Below is a small trained network, with its code and all its weights. Each question gives an input and a class and asks what happens when units are switched off, that is, made to give their printed mean instead of their output.

import numpy as np


def w(rows, s, z=0):
    codes = np.array(rows[::2]) - 128.0
    scale = np.full(codes.shape[1], s)
    scale[-1] = z or s
    return codes * scale


def f(y):
    return y / 2 * (1 + np.tanh(0.7978845608 * (y + 0.044715 * y**3)))


def log_softmax(a):
    a = a - a.max(-1, keepdims=True)
    return a - np.log(np.exp(a).sum(-1, keepdims=True))


def net(x, mask):
    res = np.array(x, float).reshape(1, 8) / 4 @ E
    y = f(res @ A[0][:, :-1].T + A[0][:, -1])
    res = res + np.where(mask, y, B[0][:, -1]) @ B[0][:, :-1]
    return log_softmax(res[-1] @ U[:, :-1].T + U[:, -1])


A, B = {}, {}
E = w([
[104,158,30,144],'x0',
[128,125,127,128],'x1',
[131,148,128,2],'x2',
[178,212,156,118],'x3',
[125,127,130,127],'x4',
[125,130,130,126],'x5',
[137,131,130,127],'x6',
[123,127,130,127],'x7',
],0.0096)
A[0] = w([
[166,49,89,116,91],'N1',
[63,165,125,92,65],'N2',
[130,112,127,140,65],'N3',
[122,115,112,85,64],'N4',
[133,72,118,67,72],'N5',
[86,155,151,182,92],'N6',
[114,152,140,190,53],'N7',
[125,107,106,129,207],'N8',
[103,135,149,83,82],'N9',
[149,210,146,139,155],'N10',
[114,181,85,133,132],'N11',
[104,122,204,121,89],'N12',
[74,185,37,127,116],'N13',
[136,196,131,118,37],'N14',
[173,137,134,179,174],'N15',
[98,167,82,124,42],'N16',
[94,136,148,173,88],'N17',
[119,198,171,120,127],'N18',
[193,146,142,136,50],'N19',
[169,81,130,110,134],'N20',
[145,140,166,75,90],'N21',
[60,151,154,131,109],'N22',
[114,165,60,159,174],'N23',
[143,104,127,82,2],'N24',
[138,246,145,170,104],'N25',
[141,139,89,112,15],'N26',
[93,153,114,73,29],'N27',
[105,118,152,178,247],'N28',
[143,110,183,128,77],'N29',
[100,155,122,79,59],'N30',
],0.013,0.0046)
B[0] = w([
[64,79,104,174,164],'N1',
[190,133,112,198,145],'N2',
[147,94,104,182,116],'N3',
[168,112,96,150,145],'N4',
[114,147,94,163,182],'N5',
[196,144,100,137,164],'N6',
[233,107,88,165,164],'N7',
[134,113,150,89,188],'N8',
[185,170,49,200,154],'N9',
[37,36,118,84,204],'N10',
[56,147,155,146,186],'N11',
[116,225,153,220,173],'N12',
[123,163,199,152,254],'N13',
[135,72,108,188,147],'N14',
[121,150,71,109,198],'N15',
[133,146,142,225,152],'N16',
[184,131,121,121,154],'N17',
[105,108,115,100,175],'N18',
[72,72,119,212,137],'N19',
[102,164,149,159,153],'N20',
[136,149,85,149,180],'N21',
[144,106,90,134,124],'N22',
[127,172,213,124,238],'N23',
[201,128,153,175,130],'N24',
[97,49,98,123,220],'N25',
[166,114,143,234,121],'N26',
[175,97,113,188,156],'N27',
[129,213,67,22,244],'N28',
[66,144,149,253,158],'N29',
[181,120,114,159,154],'N30',
],0.0064,0.0056)
U = w([
[142,125,128,111,253],'0',
[121,164,234,214,36],'1',
[252,118,40,142,44],'2',
[124,139,135,73,188],'3',
[80,10,106,105,60],'4',
[129,135,125,74,148],'5',
[142,135,149,96,146],'6',
[135,118,158,91,123],'7',
],0.013,0.0072)

Each question gives the input, the list of numbers given to net, and the class t.
The units are the neurons (one row each of A and B). Each row of codes is followed by its name. A weight is (code - 128) times the scale printed after its matrix; where a second scale follows, it is the last column's (A, B and U).
mask holds one flag per neuron, in row order. A switched-off neuron (its flag False) gives its mean, the last column of its row in B, instead of its output. The means were averaged over made-up inputs and are rounded, as every weight is.
A unit's drop is (log p(t) with every unit on - log p(t) with that unit switched off) / (log p(t) with every unit on - log p(t) with every unit switched off).
The circuit of an input: a set's keep is (log p(t) with only the set's units on - log p(t) with every unit switched off) / (log p(t) with every unit on - log p(t) with every unit switched off). Starting from the 12 units with the biggest drops (on a tie, the unit counted first), units are removed one at a time, each time the one whose removal leaves the highest keep (on an exact tie, the one counted first), for as long as the keep stays at least 0.8.
circuit, biggest first: the units of the circuit, biggest drop first
unit that matters most: the unit with the biggest drop
k most important neurons: the k neurons with the biggest drops, biggest first
drop when u is switched off: that unit's drop, to one decimal
input [-1,-6,8,-8,-4,0,-5,8], class 2: unit that matters most : N9
input [-8,0,4,-7,-1,1,0,4], class 1: circuit, biggest first : N12, N29
input [2,-5,-8,2,1,-4,2,-3], class 2: circuit, biggest first : N7, N6
input [-8,-4,5,-8,-5,-2,-7,-8], class 1: 2 most important neurons : N12, N29
input [-8,7,3,-6,6,-5,1,7], class 1: circuit, biggest first : N12, N29
input [4,-6,-6,8,-4,0,-1,-2], class 4: circuit, biggest first : N25, N10
input [5,2,-6,-6,3,8,-4,-8], class 5: circuit, biggest first : N28, N23
input [-1,4,-6,7,-6,-3,6,7], class 4: circuit, biggest first : N10, N25
input [8,6,-5,-5,6,6,5,2], class 1: circuit, biggest first : N13, N23
input [-6,-5,-7,8,-6,4,6,1], class 4: 2 most important neurons : N10, N25
input [-5,4,8,3,5,-8,-5,0], class 2: 2 most important neurons : N9, N21
input [-7,-6,6,7,3,-5,0,1], class 1: 3 most important neurons : N12, N29, N28
input [8,-3,8,8,-1,-4,-5,-5], class 1: 2 most important neurons : N13, N11
input [-8,-4,-2,-7,-1,-1,-2,-5], class 1: circuit, biggest first : N12
input [3,1,-8,-6,2,8,-5,6], class 2: 2 most important neurons : N7, N6
input [4,0,-6,-4,5,-7,-5,-2], class 5: 2 most important neurons : N28, N23
input [1,-5,-8,4,4,-8,-6,8], class 2: drop when N7 is switched off : 0.3
input [2,-7,-5,6,0,-1,2,-7], class 3: drop when N1 is switched off : 0.1
input [-5,3,7,-1,1,1,5,3], class 2: drop when N9 is switched off : 0.3
input [2,4,-8,7,6,-4,6,8], class 2: circuit, biggest first : N7
